Below is a small trained network, with its code and all its weights. Each question gives an input and a class and asks what happens when units are switched off, that is, made to give their printed mean instead of their output.

import numpy as np


def w(rows, s, z=0):
    codes = np.array(rows[::2]) - 128.0
    scale = np.full(codes.shape[1], s)
    scale[-1] = z or s
    return codes * scale


def norm(h):
    return h / np.sqrt((h * h).mean(-1, keepdims=True) + 1e-5)


def f(y):
    return np.maximum(y, 0)


def log_softmax(a):
    a = a - a.max(-1, keepdims=True)
    return a - np.log(np.exp(a).sum(-1, keepdims=True))


def net(x, mask):
    res = np.array(x, float).reshape(1, 7) / 4 @ E
    u = 0
    for l in range(2):
        y = f(norm(res) @ A[l][:, :-1].T + A[l][:, -1])
        res = res + np.where(mask[u : u + 4], y, B[l][:, -1]) @ B[l][:, :-1]
        u += 4
    return log_softmax(norm(res)[-1] @ U[:, :-1].T + U[:, -1])


A, B = {}, {}
E = w([
[134,80,186,151,71,35,98,102,175,167,194,110],'x0',
[197,117,218,76,120,177,97,97,239,199,76,112],'x1',
[183,237,132,169,199,110,114,58,186,121,193,179],'x2',
[144,31,120,71,129,58,141,155,167,62,84,178],'x3',
[181,108,123,127,166,113,152,116,20,24,93,89],'x4',
[182,85,254,8,114,86,107,136,183,173,85,33],'x5',
[149,98,156,172,150,215,67,80,159,148,167,89],'x6',
],0.0015)
A[0] = w([
[180,165,250,87,123,111,104,80,206,208,148,83,12],'L0N1',
[63,184,99,105,105,141,160,184,116,169,100,100,2],'L0N2',
[126,120,101,120,112,38,201,178,82,70,132,170,90],'L0N3',
[153,80,148,67,105,119,131,181,143,123,3,127,16],'L0N4',
],0.0032,0.0008)
B[0] = w([
[213,128,41,209,126,202,85,14,121,31,1,131,255],'L0N1',
[100,92,161,124,108,169,152,139,117,146,150,163,171],'L0N2',
[155,142,134,150,156,143,84,70,186,126,114,118,206],'L0N3',
[101,130,174,102,159,129,163,164,91,143,209,105,229],'L0N4',
],0.0052,0.0034)
A[1] = w([
[115,32,166,133,125,131,97,111,51,106,175,2,254],'L1N1',
[155,85,149,40,158,86,157,121,169,74,83,165,239],'L1N2',
[124,183,101,139,166,51,138,125,89,67,120,128,90],'L1N3',
[43,132,92,168,156,133,98,124,153,137,198,168,242],'L1N4',
],0.0037,0.00086)
B[1] = w([
[105,254,136,116,202,207,214,163,101,137,98,234,255],'L1N1',
[78,175,105,135,91,249,150,174,46,191,108,136,216],'L1N2',
[160,58,139,171,88,90,82,76,214,135,108,92,182],'L1N3',
[176,122,225,99,145,77,126,140,156,136,114,88,220],'L1N4',
],0.004,0.0035)
U = w([
[199,156,86,180,151,174,114,38,131,81,46,136,180],'0',
[154,79,66,29,96,123,100,140,113,131,139,58,15],'1',
[81,177,162,80,157,202,208,218,53,157,136,158,160],'2',
[142,90,66,30,82,78,99,155,87,128,199,64,2],'3',
[88,70,154,107,38,120,115,149,156,204,159,131,77],'4',
[143,105,148,161,131,2,94,110,193,123,200,119,157],'5',
],0.0082,0.0041)

Each question gives the input, the list of numbers given to net, and the class t.
The units are the neurons (one row each of A and B). Each row of codes is followed by its name. A weight is (code - 128) times the scale printed after its matrix; where a second scale follows, it is the last column's (A, B and U).
mask holds one flag per neuron, layer by layer. A switched-off neuron (its flag False) gives its mean, the last column of its row in B, instead of its output. The means were averaged over made-up inputs and are rounded, as every weight is.
A unit's drop is (log p(t) with every unit on - log p(t) with that unit switched off) / (log p(t) with every unit on - log p(t) with every unit switched off).
The circuit of an input: a set's keep is (log p(t) with only the set's units on - log p(t) with every unit switched off) / (log p(t) with every unit on - log p(t) with every unit switched off). Starting from all 8 units, units are removed one at a time, each time the one whose removal leaves the highest keep (on an exact tie, the one counted first), for as long as the keep stays at least 0.8.
circuit, biggest first: the units of the circuit, biggest drop first
k most important neurons: the k neurons with the biggest drops, biggest first
k most important neurons of layer l: the k neurons of layer l with the biggest drops, biggest first
drop when u is switched off: that unit's drop, to one decimal
input [3,-3,-1,7,-5,8,8], class 0: most important neuron of layer 0 : [L0N1]
input [-3,-7,4,3,2,-4,0], class 5: circuit, biggest first : [L0N1, L1N1, L1N3]
input [-2,3,1,-2,-6,-7,0], class 4: circuit, biggest first : [L0N1, L1N1]
input [8,-1,3,7,5,-5,-3], class 5: 3 most important neurons : [L0N1, L1N1, L1N3]
input [8,-5,5,7,2,5,-3], class 0: 2 most important neurons : [L1N2, L1N4]
input [1,-7,-8,3,-6,-6,0], class 4: 3 most important neurons : [L0N1, L1N1, L0N4]
input [4,-7,2,-5,0,-8,6], class 5: 2 most important neurons : [L0N1, L1N4]
input [-2,-3,1,-1,-6,-6,-8], class 5: 4 most important neurons : [L0N1, L1N1, L1N4, L1N2]
input [-2,-5,2,-2,1,0,-4], class 5: 2 most important neurons : [L0N1, L1N1]
input [1,0,-2,-4,-7,0,-7], class 4: 2 most important neurons : [L1N1, L1N2]
input [-1,5,2,5,7,4,1], class 2: 2 most important neurons of layer 0 : [L0N4, L0N3]
input [-8,1,2,4,-5,-1,3], class 2: 3 most important neurons : [L0N1, L0N3, L1N3]
input [-6,5,-1,5,-7,-8,-3], class 2: 3 most important neurons : [L0N1, L1N3, L0N3]
input [-1,5,2,8,1,4,-5], class 2: 2 most important neurons : [L0N4, L1N2]
input [-2,-4,4,-4,-5,5,-8], class 0: circuit, biggest first : [L1N1]
input [-1,1,-6,-6,-8,5,-3], class 0: 2 most important neurons : [L0N1, L1N2]
input [7,5,-8,6,6,6,5], class 2: 2 most important neurons : [L1N1, L0N4]
input [-5,-2,-4,6,-4,7,6], class 2: drop when L0N4 is switched off : 0.1
input [5,-8,-4,6,2,-6,1], class 5: drop when L0N3 is switched off : 0.0
input [1,-5,1,-5,0,-3,3], class 5: drop when L1N3 is switched off : 0.1
input [-7,0,-4,7,-7,7,3], class 2: circuit, biggest first : [L0N4]
